Below are the code and all the weights of a small trained network. Each question names an input and a class and asks about switching units off, where a switched-off unit gives its printed mean instead of its output.

import numpy as np


def w(rows, s, z=0):
    codes = np.array(rows[::2]) - 128.0
    scale = np.full(codes.shape[1], s)
    scale[-1] = z or s
    return codes * scale


def norm(h):
    return h / np.sqrt((h * h).mean(-1, keepdims=True) + 1e-5)


def f(y):
    return y / 2 * (1 + np.tanh(0.7978845608 * (y + 0.044715 * y**3)))


def log_softmax(a):
    a = a - a.max(-1, keepdims=True)
    return a - np.log(np.exp(a).sum(-1, keepdims=True))


def net(x, mask):
    res = np.array(x, float).reshape(1, 8) / 4 @ E
    u = 0
    for l in range(3):
        y = f(norm(res) @ A[l][:, :-1].T + A[l][:, -1])
        res = res + np.where(mask[u : u + 5], y, B[l][:, -1]) @ B[l][:, :-1]
        u += 5
    return log_softmax(norm(res)[-1] @ U[:, :-1].T + U[:, -1])


A, B = {}, {}
E = w([
[124,134,135,137,120,121,139,123,115,126],'x0',
[170,79,185,97,148,88,125,213,30,215],'x1',
[131,133,122,131,130,142,102,131,124,133],'x2',
[58,40,67,255,70,178,150,186,117,84],'x3',
[204,56,163,107,82,228,179,24,74,153],'x4',
[88,122,51,37,3,55,23,32,171,179],'x5',
[213,108,254,145,14,116,80,193,218,19],'x6',
[131,118,131,133,137,121,133,124,137,131],'x7',
],0.008)
A[0] = w([
[76,223,127,150,198,78,105,200,165,93,28],'0.n0',
[202,255,188,77,201,136,134,92,118,102,44],'0.n1',
[152,189,182,155,230,205,159,139,113,57,2],'0.n2',
[115,211,104,139,172,202,173,71,197,39,51],'0.n3',
[178,117,181,139,126,241,156,35,118,148,19],'0.n4',
],0.014,0.0083)
B[0] = w([
[139,153,54,108,152,71,153,165,111,36,245],'0.n0',
[52,6,157,52,158,163,120,121,198,162,248],'0.n1',
[210,133,110,228,50,98,242,130,184,230,254],'0.n2',
[139,123,174,182,166,115,17,89,60,131,253],'0.n3',
[145,155,32,102,163,47,138,174,107,8,252],'0.n4',
],0.015,0.007)
A[1] = w([
[78,88,114,221,118,202,150,178,102,76,75],'1.n0',
[102,173,110,161,253,180,193,102,101,160,71],'1.n1',
[162,157,227,134,134,172,136,162,155,59,2],'1.n2',
[198,85,139,101,124,219,177,61,76,86,83],'1.n3',
[159,111,174,90,157,128,163,228,53,165,104],'1.n4',
],0.021,0.0048)
B[1] = w([
[88,44,171,30,212,102,142,93,207,201,255],'1.n0',
[164,183,134,71,66,249,138,162,88,110,211],'1.n1',
[221,138,171,101,39,210,147,219,120,99,158],'1.n2',
[73,201,66,146,180,55,115,177,170,81,174],'1.n3',
[118,141,150,233,161,101,73,90,105,102,218],'1.n4',
],0.013,0.01)
A[2] = w([
[113,161,99,96,7,86,106,20,142,156,109],'2.n0',
[103,130,174,223,146,144,49,64,113,111,92],'2.n1',
[71,120,127,194,94,144,138,114,100,105,6],'2.n2',
[182,102,169,131,69,136,151,153,186,77,39],'2.n3',
[101,161,74,95,79,200,138,106,67,141,50],'2.n4',
],0.021,0.0022)
B[2] = w([
[175,108,160,223,170,148,227,178,127,163,254],'2.n0',
[136,124,176,152,129,118,58,107,41,151,217],'2.n1',
[165,102,147,93,192,106,93,97,164,137,135],'2.n2',
[74,205,77,79,69,208,102,52,87,132,251],'2.n3',
[129,157,162,77,4,155,70,98,155,95,204],'2.n4',
],0.011,0.0088)
U = w([
[137,176,25,106,158,12,147,187,137,13,106],'0',
[195,136,143,213,93,126,241,156,156,211,107],'1',
[69,56,166,35,187,118,120,87,192,192,84],'2',
[141,185,133,75,46,177,104,114,111,128,253],'3',
[148,134,176,188,163,82,41,96,54,142,80],'4',
],0.011,0.0044)

Each question gives the input, the list of numbers given to net, and the class t.
The units are the neurons (one row each of A and B). Each row of codes is followed by its name. A weight is (code - 128) times the scale printed after its matrix; where a second scale follows, it is the last column's (A, B and U).
mask holds one flag per neuron, layer by layer. A switched-off neuron (its flag False) gives its mean, the last column of its row in B, instead of its output. The means were averaged over made-up inputs and are rounded, as every weight is.
A unit's drop is (log p(t) with every unit on - log p(t) with that unit switched off) / (log p(t) with every unit on - log p(t) with every unit switched off).
The circuit of an input: a set's keep is (log p(t) with only the set's units on - log p(t) with every unit switched off) / (log p(t) with every unit on - log p(t) with every unit switched off). Starting from the 12 units with the biggest drops (on a tie, the unit counted first), units are removed one at a time, each time the one whose removal leaves the highest keep (on an exact tie, the one counted first), for as long as the keep stays at least 0.8.
circuit, biggest first: the units of the circuit, biggest drop first
most important unit: the unit with the biggest drop
top k neurons: the k neurons with the biggest drops, biggest first
top k neurons in layer l: the k neurons of layer l with the biggest drops, biggest first
input [5,8,-4,-4,-3,7,-7,1], class 4: top 2 neurons in layer 1	(1.n4; 1.n0)
input [-6,-4,-2,3,-4,-3,-6,5], class 3: top 2 neurons	(1.n1; 0.n4)
input [-1,-5,0,6,-3,3,-8,2], class 3: most important unit	1.n1
input [-8,6,7,-5,6,-5,1,3], class 0: top 2 neurons	(0.n4; 0.n3)
input [2,-8,-4,-5,-6,5,1,7], class 4: top 2 neurons	(0.n3; 0.n4)
input [8,3,4,-1,-5,7,6,8], class 1: circuit, biggest first	(2.n0; 0.n4)
input [-5,2,-2,7,7,6,6,2], class 0: circuit, biggest first	(1.n3; 0.n2)
input [-4,8,-1,3,-2,6,-8,-2], class 3: top 3 neurons	(2.n4; 0.n2; 0.n3)
input [7,-8,8,8,-4,-2,8,3], class 2: top 2 neurons	(1.n0; 1.n1)
input [3,-7,-7,-8,-3,4,0,-5], class 2: top 2 neurons	(0.n1; 1.n4)
input [-5,-4,3,-5,-3,0,2,8], class 2: top 2 neurons	(0.n1; 1.n4)
input [-2,-2,3,-2,-5,-8,-8,-6], class 1: top 2 neurons in layer 1	(1.n2; 1.n4)
input [-4,4,-2,5,-6,-7,8,3], class 3: top 2 neurons	(1.n2; 2.n3)
input [-1,-3,-4,6,5,-4,-1,-8], class 2: most important unit	1.n0
input [-7,-7,-1,6,-5,-6,-1,-7], class 4: top 4 neurons	(0.n3; 0.n1; 0.n4; 1.n2)
input [-7,3,-8,5,-3,7,-7,1], class 1: top 2 neurons in layer 2	(2.n0; 2.n3)
input [6,-4,5,-8,-4,-8,-7,1], class 1: top 2 neurons	(0.n2; 1.n0)
input [7,3,-8,1,-5,-6,-6,5], class 1: top 2 neurons	(0.n2; 0.n4)
input [5,-7,4,-8,0,-7,7,-6], class 2: top 2 neurons in layer 2	(2.n0; 2.n3)
input [2,2,5,1,7,6,-7,1], class 0: most important unit	1.n3
input [1,-4,-1,-4,8,-5,-6,4], class 0: top 2 neurons	(0.n4; 1.n3)
input [-1,4,7,-7,5,-4,5,0], class 2: top 2 neurons in layer 0	(0.n1; 0.n0)
input [6,3,-2,7,7,-4,-8,-8], class 3: top 2 neurons in layer 2	(2.n4; 2.n0)
